[[128 128 128 128 128 149 149 149]
 [128 128 128 128 149 149 148 149]
 [128 128 128 128 128 143 149 149]
 [128 128 149 149 149 148 149 149]
 [128 128 129 149 149 149 149 149]
 [128 128 128 128 128 128 128 149]
 [128 129 149 149 149 149 149 149]
 [128 128 128 128 128 128 147 149]
 [128 148 149 149 149 149 149 149]
 [128 128 128 149 149 148 149 149]
 [128 146 149 149 149 149 149 149]
 [128 128 128 128 127 128 130 149]]
->
[[128 128 128 128 128 149 149 149]
 [128 128 128 128 128 143 149 149]
 [128 128 129 149 149 149 149 149]
 [128 129 149 149 149 149 149 149]
 [128 148 149 149 149 149 149 149]
 [128 146 149 149 149 149 149 149]]

[[147 111 127]
 [137 141 123]
 [137 105 125]
 [137 108 124]
 [143 123 125]
 [138 104 125]
 [137 101 123]
 [143 114 127]
 [142 125 127]
 [140 116 126]
 [142 140 126]
 [143 153 124]]
->
[[147 111 127]
 [137 105 125]
 [143 123 125]
 [137 101 123]
 [142 125 127]
 [142 140 126]]

[[130 131 121 124 140 153 121 146 108 138 127 133 138 136 121 135]
 [139 142 113 120 121 124 142 131 149 113 143 110 138 123 114 128]]
->
[[130 131 121 124 140 153 121 146 108 138 127 133 138 136 121 135]]

[[126 116 133 137 101 124 143 134 124 119 124 117 115 135 124 136]
 [126 126 137 138 112 125 146 136 118 129 120 116 127 134 128 139]
 [134 126 131 122 134 116 117 131 140 116 142 135 119 127 120 125]
 [128 144 138 139 130 131 153 135 106 147 118 117 154 134 130 143]]
->
[[126 116 133 137 101 124 143 134 124 119 124 117 115 135 124 136]
 [134 126 131 122 134 116 117 131 140 116 142 135 119 127 120 125]]

[[131 129 118 123 136 132 123 118 137 135 139 138 135 115]
 [120 137 144 130 131 119 124 132 135 123 133 105 115 150]]
->
[[131 129 118 123 136 132 123 118 137 135 139 138 135 115]]

[[107 142 108 121 121 108 146 109 114 146 142 124 111 132 139]
 [128 128 128 128 128 128 128 128 128 128 128 128 128 128 128]
 [128 127 128 127 128 128 127 128 128 127 127 128 128 128 127]]
->
[[107 142 108 121 121 108 146 109 114 146 142 124 111 132 139]
 [128 127 128 127 128 128 127 128 128 127 127 128 128 128 127]]

[[119 129 127]
 [125 129 132]
 [106 127 127]
 [126 128 127]
 [118 127 127]
 [122 127 128]]
->
[[119 129 127]
 [106 127 127]
 [118 127 127]]

[[128 118 114 134]
 [137 136 100 125]]
->
[[128 118 114 134]]
---
[[128 125]
 [131 109]
 [133 110]
 [134 124]
 [118 149]
 [117 145]]
->
[[125 128]
 [109 131]
 [110 133]
 [124 134]
 [149 118]
 [145 117]]

[[131 120 128 136]
 [133 122 128 136]
 [113 131 121 120]
 [140 130 133 131]
 [105 129 117 117]]
->
[[120 128 136 131]
 [122 128 136 133]
 [131 121 120 113]
 [130 133 131 140]
 [129 117 117 105]]

[[130 129 147 126 126 127 120 130 149 131 129 132]
 [132 128 123 125 127 131 111 127 127 126 128 125]
 [127 127 153 129 129 124 109 130 124 128 126 127]
 [125 128 132 126 128 126 121 124 116 126 127 130]]
->
[[129 147 126 126 127 120 130 149 131 129 132 130]
 [128 123 125 127 131 111 127 127 126 128 125 132]
 [127 153 129 129 124 109 130 124 128 126 127 127]
 [128 132 126 128 126 121 124 116 126 127 130 125]]

[[123 111 129 117 125 117 131 135 149 142 150 147 141]
 [118 129 137 138 141 136 136 143 120 132 143 130 118]]
->
[[111 129 117 125 117 131 135 149 142 150 147 141 123]
 [129 137 138 141 136 136 143 120 132 143 130 118 118]]

[[131 131 127 128 127 130 127 127 133 129 128 125 130 128]
 [107 128 124 129 125 130 121 126 126 130 127 144 128 121]
 [115 128 131 128 130 129 125 129 139 130 125 139 131 129]
 [112 119 132 127 132 121 129 130 133 126 128 127 129 131]]
->
[[131 127 128 127 130 127 127 133 129 128 125 130 128 131]
 [128 124 129 125 130 121 126 126 130 127 144 128 121 107]
 [128 131 128 130 129 125 129 139 130 125 139 131 129 115]
 [119 132 127 132 121 129 130 133 126 128 127 129 131 112]]

[[127 128 148 130]
 [124 129  99 122]]
->
[[128 148 130 127]
 [129  99 122 124]]
---
[[152 113 136 142]
 [109 122 138 117]
 [127 136 120 120]
 [123 128 117 127]
 [127 121 114 140]
 [131 125 134 130]]
->
[[109 122 138 117]
 [152 113 136 142]
 [131 125 134 130]
 [127 136 120 120]
 [123 128 117 127]
 [127 121 114 140]]

[[133 118 130 135 119 123 133 129 128 124 138 126]
 [131 136 141 126 128 141 131 123 145 115 147 134]
 [144 127 127 130 122 112 102 143 118 119 151 138]
 [123 105 128 111 111 130 148 123 137 120 117 124]]
->
[[131 136 141 126 128 141 131 123 145 115 147 134]
 [133 118 130 135 119 123 133 129 128 124 138 126]
 [123 105 128 111 111 130 148 123 137 120 117 124]
 [144 127 127 130 122 112 102 143 118 119 151 138]]

[[118 135 133 138 121 111 129 121 128 116 128 125 121 127 124 127]
 [140 130 146 144 129 104 117 127 124 112 131 136 148 140 126 128]]
->
[[140 130 146 144 129 104 117 127 124 112 131 136 148 140 126 128]
 [118 135 133 138 121 111 129 121 128 116 128 125 121 127 124 127]]

[[123 107 126 149 127 119 119 124 118 111 131 115 141]
 [131 118 120 120 114 125 128 138 130 116 117 133 146]
 [109 127 145 127 100 111 138 131 144 120 132 128 153]
 [123 101 123 151 132 117 120 122 115 110 128 109 140]
 [125  98 121 152 132 117 122 122 113 108 125 108 141]
 [120 111 129 105 143 110 121 130 124 132 116 124 135]]
->
[[109 127 145 127 100 111 138 131 144 120 132 128 153]
 [120 111 129 105 143 110 121 130 124 132 116 124 135]
 [123 107 126 149 127 119 119 124 118 111 131 115 141]
 [123 101 123 151 132 117 120 122 115 110 128 109 140]
 [125  98 121 152 132 117 122 122 113 108 125 108 141]
 [131 118 120 120 114 125 128 138 130 116 117 133 146]]

[[132 130 109 108 135 137 132]
 [129 146 135 114 124 137 129]
 [124 137 134 132 127 122 153]
 [132 152 133 125 130 121 114]]
->
[[129 146 135 114 124 137 129]
 [124 137 134 132 127 122 153]
 [132 152 133 125 130 121 114]
 [132 130 109 108 135 137 132]]

[[114 133 117 116 134 147 127]
 [112 128 135 127 136 123 128]
 [119 100 142 150 118 133 128]
 [115 105 109 105 118 115 135]]
->
[[119 100 142 150 118 133 128]
 [112 128 135 127 136 123 128]
 [114 133 117 116 134 147 127]
 [115 105 109 105 118 115 135]]
